Below are the code and all the weights of a small trained network. Each question names an input and a target symbol and asks about switching units off, where a switched-off unit gives its printed mean instead of its output.

import numpy as np


def w(rows, s, z=0):
    codes = np.array(rows[::2]) - 128.0
    scale = np.full(codes.shape[1], s)
    scale[-1] = z or s
    return codes * scale


def norm(h):
    return h / np.sqrt((h * h).mean(-1, keepdims=True) + 1e-5)


def f(y):
    return y / 2 * (1 + np.tanh(0.7978845608 * (y + 0.044715 * y**3)))


def softmax(a):
    e = np.exp(a - a.max(-1, keepdims=True))
    return e / e.sum(-1, keepdims=True)


def log_softmax(a):
    a = a - a.max(-1, keepdims=True)
    return a - np.log(np.exp(a).sum(-1, keepdims=True))


def net(x, mask):
    ids = ['ΓΔΩαεζηθμξπσφψ'.index(c) for c in x.split()]
    T = len(ids)
    res = E[ids] + P[:T]
    u = 0
    for l in range(3):
        r = norm(res)
        for j in range(2):
            rows = slice(2 * j, 2 * j + 2)
            q, k, v = (r @ M[l][rows].T for M in (Q, K, V))
            z = softmax(np.where(np.tri(T) > 0, q @ k.T / 2**0.5, -1e9)) @ v
            o = O[l][rows]
            res = res + np.where(mask[u + j], z, o[:, -1]) @ o[:, :-1]
        u += 2
        y = f(norm(res) @ A[l][:, :-1].T + A[l][:, -1])
        res = res + np.where(mask[u : u + 4], y, B[l][:, -1]) @ B[l][:, :-1]
        u += 4
    return log_softmax(norm(res)[-1] @ U[:, :-1].T + U[:, -1])


Q, K, V, O, A, B = {}, {}, {}, {}, {}, {}
E = w([
[82,255,118],'Γ',
[144,101,137],'Δ',
[138,106,139],'Ω',
[146,101,139],'α',
[209,131,86],'ε',
[167,79,112],'ζ',
[144,112,140],'η',
[143,100,139],'θ',
[141,102,136],'μ',
[200,104,105],'ξ',
[144,117,142],'π',
[142,106,139],'σ',
[141,102,137],'φ',
[148,126,143],'ψ',
],0.009)
P = w([
[120,2,225],'0',
[167,94,199],'1',
[168,116,167],'2',
[166,124,139],'3',
[156,124,118],'4',
[149,127,103],'5',
[146,129,92],'6',
[142,125,82],'7',
[136,127,75],'8',
[137,132,71],'9',
[136,133,66],'10',
],0.0063)
Q[0] = w([
[30,51,171],'0.h1',
[4,40,218],'0.h1',
[84,91,100],'0.h2',
[208,76,70],'0.h2',
],0.0043)
K[0] = w([
[192,86,104],'0.h1',
[223,3,111],'0.h1',
[148,133,95],'0.h2',
[78,171,160],'0.h2',
],0.0063)
V[0] = w([
[144,157,141],'0.h1',
[59,173,114],'0.h1',
[38,160,110],'0.h2',
[64,253,116],'0.h2',
],0.0049)
O[0] = w([
[84,119,125,129],'0.h1',
[131,77,70,59],'0.h1',
[180,157,37,40],'0.h2',
[124,143,4,2],'0.h2',
],0.0048,0.0058)
A[0] = w([
[132,196,141,4],'0.n1',
[122,4,102,218],'0.n2',
[168,128,129,142],'0.n3',
[36,103,157,78],'0.n4',
],0.0036,0.0014)
B[0] = w([
[109,37,86,52],'0.n1',
[152,224,132,254],'0.n2',
[64,156,135,170],'0.n3',
[255,96,101,127],'0.n4',
],0.0036,0.0011)
Q[1] = w([
[167,97,109],'1.h1',
[69,118,7],'1.h1',
[71,129,126],'1.h2',
[127,119,126],'1.h2',
],0.013)
K[1] = w([
[124,179,60],'1.h1',
[2,226,210],'1.h1',
[210,66,126],'1.h2',
[118,119,125],'1.h2',
],0.0087)
V[1] = w([
[156,167,51],'1.h1',
[63,231,133],'1.h1',
[127,2,141],'1.h2',
[134,227,127],'1.h2',
],0.0054)
O[1] = w([
[237,218,195,3],'1.h1',
[53,179,243,26],'1.h1',
[253,105,153,194],'1.h2',
[5,121,83,95],'1.h2',
],0.0037,0.004)
A[1] = w([
[84,173,2,25],'1.n1',
[65,62,109,59],'1.n2',
[144,137,186,175],'1.n3',
[92,169,199,4],'1.n4',
],0.0092,0.0022)
B[1] = w([
[255,171,221,143],'1.n1',
[179,187,210,128],'1.n2',
[140,165,54,252],'1.n3',
[53,81,84,129],'1.n4',
],0.005,0.0036)
Q[2] = w([
[1,116,80],'2.h1',
[110,75,215],'2.h1',
[104,165,133],'2.h2',
[156,201,111],'2.h2',
],0.0089)
K[2] = w([
[152,10,131],'2.h1',
[137,117,73],'2.h1',
[99,129,134],'2.h2',
[90,175,78],'2.h2',
],0.014)
V[2] = w([
[70,193,112],'2.h1',
[8,78,170],'2.h1',
[149,128,112],'2.h2',
[252,111,165],'2.h2',
],0.0036)
O[2] = w([
[67,200,101,66],'2.h1',
[151,182,27,141],'2.h1',
[119,154,126,126],'2.h2',
[4,177,133,252],'2.h2',
],0.0044,0.0037)
A[2] = w([
[140,59,177,84],'2.n1',
[2,135,154,2],'2.n2',
[113,100,155,34],'2.n3',
[186,69,129,95],'2.n4',
],0.0092,0.0047)
B[2] = w([
[189,222,128,252],'2.n1',
[17,204,95,127],'2.n2',
[247,197,1,125],'2.n3',
[71,183,181,199],'2.n4',
],0.0062,0.0047)
U = w([
[175,97,205,223],'Γ',
[144,206,168,126],'Δ',
[158,215,119,41],'Ω',
[178,164,26,124],'α',
[112,121,125,9],'ε',
[109,116,126,11],'ζ',
[82,31,113,203],'η',
[130,65,57,218],'θ',
[117,117,120,15],'μ',
[111,121,124,1],'ξ',
[2,162,136,181],'π',
[112,119,123,12],'σ',
[108,114,126,13],'φ',
[110,118,124,2],'ψ',
],0.018,0.0067)

Each question gives the input, a string of symbols that net reads in full, and the target symbol t.
The units are the heads (2 rows each of Q, K, V and O) and the neurons (one row each of A and B). Each row of codes is followed by its name. A weight is (code - 128) times the scale printed after its matrix; where a second scale follows, it is the last column's (O, A, B and U).
mask holds one flag per unit, layer by layer, with each layer's heads first. A switched-off unit (its flag False) gives its mean, the last column of its rows in O or B, instead of its output. The means were averaged over made-up inputs and are rounded, as every weight is.
A unit's drop is (log p(t) with every unit on - log p(t) with that unit switched off) / (log p(t) with every unit on - log p(t) with every unit switched off).
The circuit of an input: a set's keep is (log p(t) with only the set's units on - log p(t) with every unit switched off) / (log p(t) with every unit on - log p(t) with every unit switched off). Starting from the 12 units with the biggest drops (on a tie, the unit counted first), units are removed one at a time, each time the one whose removal leaves the highest keep (on an exact tie, the one counted first), for as long as the keep stays at least 0.8.
circuit, biggest first: the units of the circuit, biggest drop first
top k neurons: the k neurons with the biggest drops, biggest first
top k neurons in layer l: the k neurons of layer l with the biggest drops, biggest first
which heads matter: for each layer, one digit per head in row order, 1 if its drop is at least 0.15 and else 0, layers parted by /
input π Γ ψ ψ φ θ, target π: which heads matter	01 / 00 / 10
input ψ ψ μ α ψ Δ Ω Γ ε ψ, target α: top 2 neurons in layer 2	(2.n4, 2.n1)
input Γ σ ε μ, target α: which heads matter	11 / 11 / 10
input θ φ Γ ε, target α: circuit, biggest first	(0.h2, 1.h2)
input Γ ψ Δ ψ ξ η μ α μ ψ π, target θ: which heads matter	01 / 10 / 10
input ξ ψ σ π ε Γ ζ σ θ, target η: which heads matter	01 / 10 / 10
input Γ ψ π μ ψ π, target π: which heads matter	11 / 00 / 10
input Δ ψ ε Γ ε, target α: circuit, biggest first	(0.h2)
input π θ π Ω Γ, target π: circuit, biggest first	(2.n1, 1.n4)
input ψ σ Γ ψ θ α ζ θ π, target η: which heads matter	00 / 10 / 10
input ψ Γ π ζ η μ, target η: top 3 neurons	(2.n1, 1.n4, 2.n3)
input φ ψ μ θ α ε, target Γ: top 2 neurons	(2.n1, 2.n3)
input Δ π ε Ω ε η θ Γ π ζ φ, target η: which heads matter	01 / 10 / 00
input η η Γ σ η π ψ, target π: top neuron in layer 1	(1.n2)
input ζ Δ ε σ η α Γ ψ ε ζ ζ, target η: top 2 neurons in layer 2	(2.n1, 2.n3)
input μ φ Ω θ Γ Δ μ ψ Ω Ω ζ, target η: top 3 neurons	(2.n1, 2.n3, 1.n3)
input Ω ψ Ω ε η α θ Γ η α, target π: which heads matter	00 / 00 / 10
input η ε σ Γ ε σ σ φ α, target α: top 2 neurons	(2.n4, 1.n4)
input Ω Γ α η ξ ξ, target θ: which heads matter	00 / 01 / 10
input ψ ξ ψ Ω ψ ψ ε, target Γ: top neuron	(2.n1)
input Γ ψ Δ Δ Ω η η, target π: which heads matter	01 / 00 / 10
input ξ ζ ξ π π π Δ η φ Γ θ, target π: top 2 neurons	(1.n2, 2.n2)
input Ω ψ φ φ π φ π σ Γ ξ π, target θ: which heads matter	00 / 10 / 10
input ε Γ η Ω Δ π η η Δ η, target π: which heads matter	00 / 00 / 10
